What each symbol does to the elements:
* | fo fe
HF | RC GB
NZ | DZ JZ
PR | BD GR
DT | GB QP
SC | MN PN
TG | MT TH
PP | CP ML
QP | LD MJ
FJ | JZ PN
DQ | JM ZR
NF | HB HF
BS | ZD JL
SL | HZ ZZ
LL | NS QM
QZ | PP GB
GR | HF DT
RC | LG GR
RQ | LG SZ
BD | HF FG
LB | QM JP
HZ | JL BT
CP | HT QZ
ZZ | PR ZD
CL | LL LB
SZ | TG PF
HB | MG RC
GF | FJ HT
TJ | RQ LM
MT | MT JM
BT | TJ FH
FH | JZ MT
QF | QP GZ
MJ | QF RQ
MN | JM TH
FZ | FH TG
HT | PN PP
PN | GF CP
GB | GR LD
TL | BT ZL
QC | ZR NZ
QM | CL LP
GZ | MJ PR
JM | TG SC
NS | ML CL
ZL | FH PR
ML | QZ LL
PF | ZZ TL
JL | ZL TJ
LM | BT FZ
LD | DT QF
ZD | PF BS
LG | FG SL
NT | DQ QC
JZ | JP GF
MG | LP NF
JP | NZ SC
TH | FJ NT
ZR | NT DZ
LP | LB HB
FG | HZ RQ
DZ | QC JP

The rows follow the links: the fewer symbols apart two elements are, the more alike their rows tend to be.

Each row is also shifted at random along 3 hidden directions that mean nothing.

Each row, then its element:
 48  -30  -12   -9   30  -13   35    1  -25  -11  -12   48  -30   -9  -19  -39   18   16   -6  -52   -9   57   90   54   -4    8  -12    2  -21    9  -61    3   -5   96   36  -16   32  -20  -44  -38  -57  -50   22  -34    9  -19  -18   44   -6 -> QP
-37  -35   -6   31  -21   56  -30  -18   44   -5  -24    5  -29  -16   -3  -37   54   -7   25  -10   -5  -58  -24   13   -3   42   38  -27   33    4   33   -9  -34  -18  -53    2  -43    1   20    1   33  -34   23   27  -23   14    9    1  -25 -> QC
  8   -7   24    5    3  -35   15   21   14   24  -13  -19   -2  -15  -12   -7  -20   51   29   38   17  -63  -40  -25  -10    8   -4    9   10  -21   32  -21   10  -55  -24  -26    5   19   26  -10   36   16    2   40   -5   49   64   -5    3 -> LG
 11   48   -5  -37   58  -30    3  -17  -27   21   -1  -42   24   47  -17   34  -25   -2  -11   65   31   37  -13  -20   19  -17   33   -3   11  -19   14   16   -2  -20   25  -13   19   31   26   30    6   20  -18  -12  -31    4  -38    9   26 -> JL
 74   14   -2    7    4  -14   26   -2   18  -26   -8  -10   18    2  -24  -10    9   12  -23    4   69   -8   -2   14   32  -19  -13  -28  -14  -34   28  -23   46   31   26  -37   13   14  -10  -14   17   35   11   26  -26   -7    1   22   64 -> QF
  4   28   14  -54   20    0   14   -4    7   -5  -11  -18    9   71  -10  -13  -37   34   -5   22   14   53   76    7  -15   -5   26   19   -9  -30  -18   -8   -5  -35   52  -25   13   24   -2   -1   13  -16  -10  -32  -24   -8   -8   25  -14 -> BT
-59  -34  -22   20  -36  -22  -38  -26   40  -35   13   24   13  -42   17  -31   12    1   -1    7    0  -61  -24  -13  -17    4    0   27  -23  -33   38    0    9  -60  -18  -26  -65    8   -3   16   35   22    1   35   11   35  -13  -36   16 -> LL
-22   -2   13  -18   31  -29   17    9    4   28  -12   -3   -9   15  -18  -11  -25   48   20   38   12   -9   25   -6  -13    1   15   27    4  -14    7  -10  -15  -56    0  -26   11   22   18   -2    4  -14   -2    2  -11   29   29    7  -15 -> HZ
  2    3   29  -13   27   47  -14    5   30  -16    8   -6   34   -4  -16   42  -12   -9    5   -1   47  -17  -20  -28   24    9   15  -33   44   40   37   15   17  -10  -58   27  -26   -5    6   26   11   19   16  -11   -7  -24  -11   10   12 -> JZ
  8  -12   11   -3   18   53  -28   -4   25  -25    2  -22   21   21    1   10   -4    0   -8   -8   40  -28  -10    2   41    5   28  -38   21   25   41   24   12  -16  -37   21  -37  -13    5   12   29   28   32    3  -15    1   -4   -7   23 -> JP
-15   45  -35  -26  -25   13   -8  -21   51  -12   -9  -41    5   47  -30  -13  -11   19  -13   63   27   31   39    3   -1  -35   24   15  -17  -39   31  -47  -12  -54   46  -38    8   57    0   13   30   24   -4   -5  -43   10   -5  -23   44 -> TL
  1  -11    9   -4   43  -57  -12  -27  -85   -6   29    0   32    1   47   23  -23  -19  -12  -18    2    7  -21  -20   -4  -11   11    5  -16  -30  -17   80   25   17   25    9  -29  -18   11   15   10   20  -19    0    9    8  -78    0   -4 -> NS
-28   13   36  -58   68  -33   17   -2  -35   12  -10   10   16   38  -14   13  -23    3   14   13   -6   39   25  -14   -9   24   29    7   17   -4  -31   29  -13   -6    1  -14   11    6    7   28  -25  -28  -24  -34  -16  -13  -20   49  -38 -> TJ
 77   35   30  -12   24   -6   14   13  -72   40   -1  -43   11   32   23   14  -14    2   10   16  -26   14  -32   -6   -4   21  -18    1    1   21  -23   35   42   18   37   -2   53    7   21    4  -14  -13   -6    8   39   -2   20   20   -9 -> RC
 45    0    2   -9   51  -58   34   21  -57   41    0  -40  -18   41    4    2  -59   52    1   27    4   32   42   10    9  -36    6   21    0  -15  -22   30   -6   -8   29    6   51    6   20  -27    5    0    7  -20   -5   36   10    1   -4 -> SL
-81   13   16   -6  -62   -5  -12   13   36  -13   -1   34    8  -34    7   11   31  -39    7  -41  -19  -19  -53  -18    6    6   -7   -5    6  -30    8  -55  -27  -15  -34    8   -9    3   -9   17   -3   13  -25    5    0  -16   41  -10  -20 -> MT
 18   19   -7   21  -33   16   -2  -14   13  -13  -15   17    3  -49   -6  -15   58  -24   14   24   -7  -36  -54  -20  -37   43  -18   -2   -7   -4    7  -31   13   24   -2  -29    2    8    3    1   -5  -17  -19   35    4  -27    3   16    6 -> GB
 24    0   -1    0    3    4   10   -8  -36  -10   29   17    6  -37   37   30  -18   -4    5   21   -8   13    7  -41  -50    0  -10   -1   -6   25  -34   17    0   17   10   30  -20  -16    4  -23   -9  -34  -18  -13    4  -34  -52   -2  -34 -> PP
-15  -16  -15   21  -55   39  -11    1   58  -23    5   42  -13  -77    8    2   11   23   22   37   -2  -38    2  -33  -59    3  -16   15   -5   32    8  -35  -17  -28  -34   10  -49   -6    0  -31    5  -29   -9    5    5  -16   -2  -25  -23 -> CP
 65   43    1   18  -31   17    7   -3    1    5   -6  -36    9    0    0  -11   25   -3    5   47   18  -22  -53  -11  -18   15  -20   -9  -20  -23   22  -35   50    7   36  -36   26   25   11  -10   23   -2  -13   42   -6  -16   26    9   30 -> GR
-56   -7    6   14  -59   -7   -4   26   13  -10    3   26  -21  -23   13    7   13  -25   -4  -64  -34  -13  -16    2   12  -20  -15  -14    9  -17   -6  -44  -35    8  -23   29   -4  -24  -12  -16   -3    5   -4   -3    1   -3   47  -11  -25 -> JM
 44   -8    4   -8  -14   54   11   25   33  -22   18   -3    1    5    1   22  -47   40  -11  -18   19   17   66   -3   17  -41  -17  -10    2   37   -4   -9    9   -3   -9   36   -6  -16  -23  -37   -1   10   25  -28   -2  -14    2  -16    3 -> FJ
 -3   -8  -34   15    2  -27   19    5   17   27  -30   27  -45  -35  -42  -27   42   19   19   31  -21    2    1   20  -23   23  -13   25   -9    8   -8  -35  -24   19    4  -34   41   18    3   -7  -37  -30   -1   -4   14   23   26    5   13 -> PR
 -1   19    0   -6  -15   25  -27   -1    9   14   -3  -19   14   24    6   -6   -9  -13    8    1  -36    3  -12    4    2   31  -25   17   -6   42    3   16   41  -14   10  -13   18    0   -9   38  -18    7    3    4   55    8   24  -24   16 -> MG

Start here and follow the symbols in turn, left to right. Where do you end up?
Answers are names.
 48   21   -7    9  -32   26    2   10   -8   18  -10   -6  -18   14    2  -32   14   11    9   12  -34    1   11   10  -37   30  -23   15  -16   11  -20  -14   29    6   40  -26   39   12   -5  -17   -3  -41   -4   11   32   -7   35    3  -12
fe fe: LD
  1  -10    8   -1   40  -23   31  -16  -45    6  -14   76   -8  -58   -8   -1   60  -53   17  -32  -44    9  -42    6  -24   75  -13   -7   12   33  -52   14  -11  101  -25   -4   21  -25  -11   19  -79  -51  -11  -12   20  -38  -32   60  -27
fe fo fo fe: QP
 -5  -22   14    6   42   42  -16  -10  -23    7   -7   -7  -10   18    2   -1   26  -21    5  -27   -8  -11   -8   14   12   42   44  -36   40   28    6   42  -28   29  -35   26  -28  -16   16    7    8  -38   27   -4  -10   -8  -22   25  -27
fo fe fe: JZ
 35    2  -18   21  -37   63  -12    1    3  -11   -4  -50  -31   53   19  -40    1   10  -14  -29    8    3   52   39   17  -32   20  -29  -12  -42    6  -14  -23    0   40   18   -7    2    2  -63   54  -19   25   25  -37    4   15   -7   -9
fe fo fe fe: JP
-100     0     7   -45   -30    16   -16    -5    65   -15   -18    59     4    -8   -30   -12    25   -17    16   -14   -23     3    29    -9   -22    35    21    17    11     0    -2   -50   -32   -35   -31   -15   -19    10   -21    27   -20   -29   -18   -25    -9   -23    21     9   -37
fe fo fe fe: SC
 56   -7   12    0   19  -26   31    0    4  -12  -16   10   14  -13  -28  -11    3   21  -17  -12   61   -7    3   19   29  -12  -11  -17   -8  -26   13  -13   34   44    9  -31   18   12  -14  -16    2   23   22   14  -18    1    6   30   43
fo fe: GZ
  7  -20  -28    6  -17   -8  -28  -15    9  -24   24  -15   13   36   26  -46  -34   34  -25  -24   -1   12   75   35   13  -32   -5   33  -51  -32   12   31   41  -43   47  -22  -24   -4  -26   -5   36   28   20    8   17   26  -20  -37   37
fo fo fe: QM
 38   -7   16   -5   -2   30    7   15    4   -7   27   13    5  -33   14   35  -26   11    3   21   12    9   14  -32  -26  -15  -10   -3    4   48  -10   11    3   10  -14   37  -22  -17   -1  -24  -15   -8   -7  -20    5  -28  -30   -7  -14
fe fe: ML
 21   20   -2    0  -35   33  -28    0   17   10   -3  -30   15   27    5  -18   -8   -3    1    8  -34    0   -3    7    3   17  -31   16  -16   27    8    6   55  -23   21  -14   22   11   -6   25    1   11    5    9   46   10   38  -26   22
fo fe fo: HB
 -1  -18   12  -16   66  -30  -16  -18  -69    5   28   -2   38   25   35   14  -30  -27  -19  -39  -14   20   -3   12   29   -6    2   -5   -1   21  -22   92   39   11    5   15  -13  -36   -7   40  -17   33    8  -15   37    7  -55   -3    7
fe fe fo fo: JM
-13   -3  -13    4  -31   21  -38   -8   37   -7    9  -15   21   19    1  -31  -10    6   -1  -13  -24  -16   10   22   17    4  -31   30  -25   12   22    6   49  -47   10  -25  -12    5  -20   31    3   27   18   17   44   21   26  -48   28
fo fo: QM
-74  -43  -12   21  -18  -32  -36  -34   35  -24   13   36   21  -42   15  -24   15  -10    1  -10   -3  -60  -33   -7  -13   12    4   25   -9  -23   31   17   15  -53  -34  -18  -62   -7   -2   34   21   31   -5   20   15   32   -9  -36   14
fo fe fe fe: HB
 36   23    4   21  -23   28   -3    5  -36    4    8  -54  -16   45   33   11   -1  -19  -19  -34   11    2  -12   10   29  -25   22  -48    5  -43    3    9  -14   14   26   31    0   -8   14  -42   50    2   12   23  -36   -8    3   -2   -4
fo fo: TG
 37  -16    1   -2   30   60  -10  -10    0   -4    0  -22  -19   53    6  -25   -5   19   -2  -28   10   25   79   38   20   -2   30  -28   23   21  -11   37  -12   17   16   21   -9  -13   -6  -24   18  -33   38  -13  -23   -7  -23   10  -16
fo fe fo: NZ
-24   -7   -8   -9   -6  -56   28   30  -14   26    2    9  -31    5  -14   15  -19   11  -11  -22  -19   40   38   21   14  -48  -13   14   -7  -30  -29  -25  -39    5   13   10   35   -2  -13  -21  -23   12  -11  -23   -4   26   32  -10   -7
fe fe: TL
 70    6   30  -14   27   22   21   23  -33  -10   34  -19   14   10   19   65  -62   11   -7   -2   29   41   27  -27    7  -38  -15  -25    9   51  -26   36   23   31   -1   56    7  -28   -4  -30   -9    6    5  -33    5  -34  -40    5   -9
fe fe fe: GB
 -5   36   26  -56   12   -5   12    5  -25  -10   12   -9   34   71   13   15  -35   -3  -21  -26    0   68   69    3   10  -20   15   -2   -8  -37  -38    3    1   -1   56    2   27    5  -13    5   -3  -10  -19  -37  -21  -39  -17   28  -26
fo fe fe: JM
-26  -32  -17   12  -13  -20    0  -17  -23  -18   17   43  -20  -30   33  -31    0    8    5  -12  -34   -2   50   -4  -55    1   -2   34  -38   -9  -35   27  -13   -4   25    7  -33  -22  -15  -32    3  -42  -10   -6   11   -4  -48  -13  -41
fo fo fo fo: HT
 -9   18    6  -52  -12   18    5   -4   30  -17  -11   -5    8   67   -8  -36  -29   37   -6    3   16   43  103   18  -13  -12   22   32  -25  -36  -15  -33   -5  -46   52  -32    6   28  -23  -12   13  -23   -7  -19  -28   -9    2   13  -13
fe fe fo fe: JM
